Below is a small trained network, with its code and all its weights. Each question gives an input and a class and asks what happens when units are switched off, that is, made to give their printed mean instead of their output.

import numpy as np


def w(rows, s, z=0):
    codes = np.array(rows[::2]) - 128.0
    scale = np.full(codes.shape[1], s)
    scale[-1] = z or s
    return codes * scale


def f(y):
    return np.maximum(y, 0)


def log_softmax(a):
    a = a - a.max(-1, keepdims=True)
    return a - np.log(np.exp(a).sum(-1, keepdims=True))


def net(x, mask):
    res = np.array(x, float).reshape(1, 7) / 4 @ E
    y = f(res @ A[0][:, :-1].T + A[0][:, -1])
    res = res + np.where(mask, y, B[0][:, -1]) @ B[0][:, :-1]
    return log_softmax(res[-1] @ U[:, :-1].T + U[:, -1])


A, B = {}, {}
E = w([
[126,127,126,128,126,128,128,130,129,129,129,128],'x0',
[133,70,149,77,142,139,226,153,201,114,179,64],'x1',
[126,125,124,131,125,128,127,128,129,130,132,128],'x2',
[219,32,169,124,157,172,41,62,191,104,122,146],'x3',
[99,62,82,90,79,133,118,202,143,157,2,103],'x4',
[209,68,90,174,107,119,157,146,23,143,141,56],'x5',
[224,182,123,174,106,94,188,155,173,146,81,185],'x6',
],0.0046)
A[0] = w([
[104,152,123,127,123,124,149,138,107,130,128,125,75],'n0',
[124,142,128,140,126,128,99,123,102,131,113,144,76],'n1',
[98,149,136,118,130,130,118,123,169,130,124,146,68],'n2',
[30,64,127,104,142,140,65,112,88,123,183,86,67],'n3',
[139,132,124,135,127,124,135,132,136,128,123,138,108],'n4',
[92,75,101,123,110,129,129,170,146,142,2,110,81],'n5',
[220,167,121,149,122,113,180,142,172,134,87,169,79],'n6',
[98,149,133,118,132,131,116,125,171,129,125,147,68],'n7',
[105,114,127,119,129,132,114,122,117,128,145,117,79],'n8',
[122,104,135,120,132,129,170,132,155,131,148,111,46],'n9',
[69,92,127,113,136,136,91,117,103,126,163,102,65],'n10',
[75,176,121,132,114,116,174,151,83,129,125,122,68],'n11',
[120,153,124,148,125,126,71,120,79,134,101,161,76],'n12',
[79,159,139,111,131,133,111,121,191,131,124,156,65],'n13',
[111,137,133,124,133,130,121,129,148,125,128,139,77],'n14',
[96,150,132,118,130,132,115,124,175,131,126,147,67],'n15',
[97,148,134,119,128,134,117,125,170,130,127,146,68],'n16',
[121,91,137,111,133,130,194,137,171,123,156,96,54],'n17',
[84,158,136,114,129,137,114,124,187,132,125,153,69],'n18',
[149,173,135,149,143,127,137,100,121,120,210,143,30],'n19',
[154,110,119,140,126,129,137,130,92,134,135,109,68],'n20',
[116,137,133,122,128,126,122,129,150,124,127,138,76],'n21',
[229,45,152,123,141,151,27,81,184,110,113,146,8],'n22',
[116,167,120,157,125,123,41,119,51,132,86,173,76],'n23',
[125,154,121,145,122,123,71,119,79,136,100,153,72],'n24',
[104,144,133,121,127,133,120,128,161,127,124,143,75],'n25',
[163,198,145,158,144,126,141,82,118,125,253,148,29],'n26',
[118,69,139,101,135,131,233,138,197,126,178,80,47],'n27',
[117,107,124,123,115,125,128,146,130,131,74,120,85],'n28',
[204,79,112,150,111,131,153,143,16,139,151,80,62],'n29',
[108,142,131,122,129,128,121,123,158,129,125,140,77],'n30',
[69,189,115,131,124,123,187,154,79,127,121,120,66],'n31',
[167,102,118,139,126,129,139,132,72,135,140,102,63],'n32',
[78,164,133,112,136,132,108,120,197,129,122,156,73],'n33',
[106,95,115,125,116,129,129,153,140,138,48,116,86],'n34',
[151,111,119,138,128,129,135,132,94,134,134,112,73],'n35',
[81,174,119,130,121,122,172,150,89,130,125,123,66],'n36',
[85,173,118,129,126,123,171,145,91,127,122,123,71],'n37',
[101,105,127,119,130,129,105,126,118,122,145,115,87],'n38',
[213,163,112,156,124,114,173,149,174,133,90,168,84],'n39',
],0.0099,0.0016)
B[0] = w([
[126,103,131,126,133,128,126,127,158,143,132,127,162],'n0',
[155,158,125,120,132,132,130,131,135,125,120,125,156],'n1',
[149,104,124,154,129,117,135,127,104,114,119,129,159],'n2',
[38,190,119,198,92,136,160,134,132,148,152,148,223],'n3',
[118,137,125,137,124,129,133,126,129,130,134,126,137],'n4',
[80,125,154,30,147,135,104,124,54,100,152,133,219],'n5',
[47,182,117,196,100,140,148,131,131,146,157,131,198],'n6',
[150,103,123,155,128,118,135,128,101,116,120,127,160],'n7',
[105,142,126,145,120,131,136,129,128,132,132,132,148],'n8',
[163,164,124,117,135,138,120,127,138,127,116,126,161],'n9',
[73,164,124,171,107,133,147,132,129,141,142,140,182],'n10',
[129,72,133,124,132,129,120,117,196,154,140,123,207],'n11',
[179,186,123,110,132,136,134,134,145,123,112,120,187],'n12',
[161,90,120,170,129,109,136,126,88,110,114,126,180],'n13',
[139,115,125,140,126,121,135,128,116,123,123,127,143],'n14',
[151,102,125,156,130,116,136,126,99,117,119,126,162],'n15',
[149,104,124,153,129,117,135,127,103,116,119,127,159],'n16',
[186,190,122,112,135,138,115,130,146,127,109,128,188],'n17',
[159,94,122,166,130,111,134,126,91,112,117,126,175],'n18',
[93,117,141,51,135,136,110,138,83,114,125,126,204],'n19',
[144,105,125,154,133,117,133,128,107,116,119,129,162],'n20',
[141,116,128,140,130,124,138,131,114,125,128,129,141],'n21',
[125,30,132,94,140,120,122,132,251,187,150,113,254],'n22',
[206,216,123,104,133,144,134,134,158,120,105,116,221],'n23',
[181,185,128,114,133,137,132,128,147,122,116,122,186],'n24',
[146,109,126,148,130,120,132,129,106,120,123,127,152],'n25',
[70,111,145,11,137,139,99,142,59,109,123,123,251],'n26',
[217,228,121,99,132,139,109,129,159,128,93,130,229],'n27',
[108,125,139,89,136,128,118,127,99,116,134,127,163],'n28',
[174,62,122,202,131,97,141,123,67,87,97,142,238],'n29',
[142,112,125,146,131,121,134,128,110,121,123,129,148],'n30',
[132,63,134,122,134,129,116,116,205,159,143,124,220],'n31',
[149,95,119,162,136,107,133,127,100,106,112,135,179],'n32',
[161,88,115,173,130,110,136,126,85,109,114,124,185],'n33',
[100,124,144,66,137,135,114,128,80,113,141,130,183],'n34',
[146,107,126,150,130,119,134,127,108,119,120,134,159],'n35',
[130,78,133,124,133,128,119,120,188,153,139,124,199],'n36',
[129,81,132,123,132,128,120,120,184,151,137,125,194],'n37',
[103,147,122,146,115,126,138,136,131,135,137,133,154],'n38',
[49,179,120,195,100,139,147,122,133,140,152,131,194],'n39',
],0.022,0.006)
U = w([
[134,37,139,114,147,122,107,110,240,196,159,106,12],'0',
[184,64,105,211,135,74,157,122,40,67,81,140,112],'1',
[64,134,174,8,150,150,79,142,41,90,145,128,105],'2',
[224,254,111,105,134,162,122,136,171,126,79,114,164],'3',
[27,196,107,209,56,152,177,133,133,157,180,155,255],'4',
],0.006,0.00029)

Each question gives the input, the list of numbers given to net, and the class t.
The units are the neurons (one row each of A and B). Each row of codes is followed by its name. A weight is (code - 128) times the scale printed after its matrix; where a second scale follows, it is the last column's (A, B and U).
mask holds one flag per neuron, in row order. A switched-off neuron (its flag False) gives its mean, the last column of its row in B, instead of its output. The means were averaged over made-up inputs and are rounded, as every weight is.
A unit's drop is (log p(t) with every unit on - log p(t) with that unit switched off) / (log p(t) with every unit on - log p(t) with every unit switched off).
The circuit of an input: a set's keep is (log p(t) with only the set's units on - log p(t) with every unit switched off) / (log p(t) with every unit on - log p(t) with every unit switched off). Starting from the 12 units with the biggest drops (on a tie, the unit counted first), units are removed one at a time, each time the one whose removal leaves the highest keep (on an exact tie, the one counted first), for as long as the keep stays at least 0.8.
units of the circuit, in order: the units of the circuit, biggest drop first
most important unit: the unit with the biggest drop
k most important neurons: the k neurons with the biggest drops, biggest first
drop of u: that unit's drop, to one decimal
input [-8,8,3,-6,-5,-2,-6], class 3: most important unit	n27
input [6,5,-3,-8,-6,8,0], class 0: 3 most important neurons	(n31, n11, n36)
input [-5,2,7,6,-1,-7,-3], class 1: 2 most important neurons	(n33, n13)
input [3,-3,-4,-1,2,-5,8], class 4: 2 most important neurons	(n6, n39)
input [3,7,5,-3,8,7,-3], class 2: 3 most important neurons	(n5, n34, n28)
input [-7,-4,-4,5,-7,3,-5], class 2: 3 most important neurons	(n26, n19, n31)
input [-2,-4,-4,0,-1,-5,-7], class 4: 3 most important neurons	(n3, n29, n10)
input [4,-3,-6,2,-4,1,-1], class 2: units of the circuit, in order	(n26, n31)
input [-7,6,8,-3,2,5,6], class 3: 2 most important neurons	(n27, n3)
input [-8,-5,2,-6,2,-6,5], class 0: 3 most important neurons	(n31, n29, n11)
input [3,-6,-8,0,4,-3,8], class 4: 2 most important neurons	(n6, n39)
input [2,-4,-5,5,-8,-6,3], class 2: 2 most important neurons	(n26, n19)
input [-8,-5,6,6,-8,2,5], class 2: 2 most important neurons	(n26, n19)
input [2,-7,5,-2,3,-3,-8], class 4: units of the circuit, in order	(n3)
input [-2,0,-7,3,-4,-2,4], class 2: 2 most important neurons	(n3, n26)
input [8,8,-7,5,-5,1,-7], class 3: 2 most important neurons	(n27, n17)
input [-6,6,-1,-5,2,2,7], class 4: 4 most important neurons	(n6, n39, n23, n22)
input [-2,3,1,-1,8,-3,8], class 2: 3 most important neurons	(n5, n34, n3)
input [-1,-2,4,-7,-6,-7,-4], class 0: drop of n37	0.6
input [8,8,2,-7,1,0,-4], class 3: drop of n17	0.8
input [-4,-5,8,-5,5,1,7], class 4: units of the circuit, in order	(n6)
input [-2,2,-8,-8,7,-4,0], class 0: drop of n31	1.0
input [6,6,3,5,0,-7,0], class 1: drop of n13	0.1
